Below are the code and all the weights of a small trained network. Each question names an input and a class and asks about switching units off, where a switched-off unit gives its printed mean instead of its output.

import numpy as np


def w(rows, s, z=0):
    codes = np.array(rows[::2]) - 128.0
    scale = np.full(codes.shape[1], s)
    scale[-1] = z or s
    return codes * scale


def f(y):
    return np.maximum(y, 0)


def log_softmax(a):
    a = a - a.max(-1, keepdims=True)
    return a - np.log(np.exp(a).sum(-1, keepdims=True))


def net(x, mask):
    res = np.array(x, float).reshape(1, 3) / 4 @ E
    y = f(res @ A[0][:, :-1].T + A[0][:, -1])
    res = res + np.where(mask, y, B[0][:, -1]) @ B[0][:, :-1]
    return log_softmax(res[-1] @ U[:, :-1].T + U[:, -1])


A, B = {}, {}
E = w([
[186,195,88,6,16,143,104,101,43,74],'x0',
[105,205,74,95,179,56,156,99,180,113],'x1',
[45,136,161,106,52,72,131,216,150,157],'x2',
],0.014)
A[0] = w([
[140,85,189,111,84,182,116,146,36,106,103],'n1',
[199,131,76,115,144,193,123,30,81,30,136],'n2',
[144,167,72,49,50,156,98,98,102,120,49],'n3',
[92,130,140,57,29,55,90,160,103,154,118],'n4',
[101,247,69,44,129,62,193,75,151,44,91],'n5',
[166,88,162,115,56,213,92,149,61,141,142],'n6',
[203,124,52,100,134,185,92,32,111,80,77],'n7',
[78,167,118,123,53,94,92,178,103,150,68],'n8',
[91,157,128,101,21,85,152,191,142,88,104],'n9',
[159,198,108,29,51,161,97,129,83,89,25],'n10',
[154,62,190,73,90,205,75,163,70,111,57],'n11',
[97,119,131,81,68,57,167,188,99,95,7],'n12',
[169,83,156,121,57,197,61,145,56,150,105],'n13',
[123,189,46,66,125,63,181,92,146,86,122],'n14',
[148,200,93,51,52,144,99,136,54,76,124],'n15',
],0.013,0.0021)
B[0] = w([
[140,179,105,74,140,110,83,188,158,170,193],'n1',
[213,150,211,136,36,157,104,47,50,90,234],'n2',
[87,81,176,177,176,133,162,137,219,191,228],'n3',
[230,95,170,113,75,192,103,62,35,120,218],'n4',
[63,218,37,36,137,141,41,229,102,214,247],'n5',
[91,215,81,63,180,91,58,191,121,199,205],'n6',
[200,84,158,178,73,195,113,10,56,26,223],'n7',
[183,115,177,143,107,166,130,82,81,82,194],'n8',
[219,136,172,128,107,126,136,76,80,34,212],'n9',
[59,64,129,233,139,145,192,122,218,91,250],'n10',
[87,179,75,74,131,110,134,154,107,163,198],'n11',
[199,103,171,149,68,92,141,61,72,91,193],'n12',
[86,197,59,79,144,156,68,160,148,197,204],'n13',
[122,195,30,46,182,98,51,208,157,197,217],'n14',
[94,69,102,197,116,90,218,146,228,116,254],'n15',
],0.011,0.024)
U = w([
[71,218,47,22,140,129,96,178,110,168,254],'0',
[219,103,187,128,79,148,133,26,43,55,146],'1',
[28,40,142,253,201,117,180,169,215,172,28],'2',
],0.016,0.0053)

Each question gives the input, the list of numbers given to net, and the class t.
The units are the neurons (one row each of A and B). Each row of codes is followed by its name. A weight is (code - 128) times the scale printed after its matrix; where a second scale follows, it is the last column's (A, B and U).
mask holds one flag per neuron, in row order. A switched-off neuron (its flag False) gives its mean, the last column of its row in B, instead of its output. The means were averaged over made-up inputs and are rounded, as every weight is.
A unit's drop is (log p(t) with every unit on - log p(t) with that unit switched off) / (log p(t) with every unit on - log p(t) with every unit switched off).
unit that matters most: the unit with the biggest drop
top k neurons: the k neurons with the biggest drops, biggest first
drop of u: that unit's drop, to one decimal
input [5,-4,0], class 2: unit that matters most : n10
input [-6,4,4], class 2: top 3 neurons : (n5, n2, n14)
input [8,-7,-3], class 2: top 2 neurons : (n10, n15)
input [-5,-5,-2], class 0: top 3 neurons : (n10, n15, n3)
input [8,-8,-7], class 0: top 2 neurons : (n6, n13)
input [1,6,8], class 1: top 2 neurons : (n9, n4)
input [3,1,3], class 1: top 4 neurons : (n4, n9, n12, n8)
input [6,-7,0], class 0: top 4 neurons : (n6, n13, n11, n1)
input [8,-6,-3], class 2: top 4 neurons : (n10, n15, n3, n5)
input [5,-5,7], class 1: top 2 neurons : (n4, n9)
input [6,-7,4], class 0: top 3 neurons : (n6, n13, n11)
input [0,-3,4], class 1: top 3 neurons : (n5, n14, n4)
input [-5,2,-1], class 2: top 4 neurons : (n5, n2, n7, n4)
input [-3,-1,1], class 2: drop of n2 : 1.8
input [-5,-5,6], class 1: drop of n15 : 0.2
input [7,-4,3], class 2: drop of n3 : 0.6
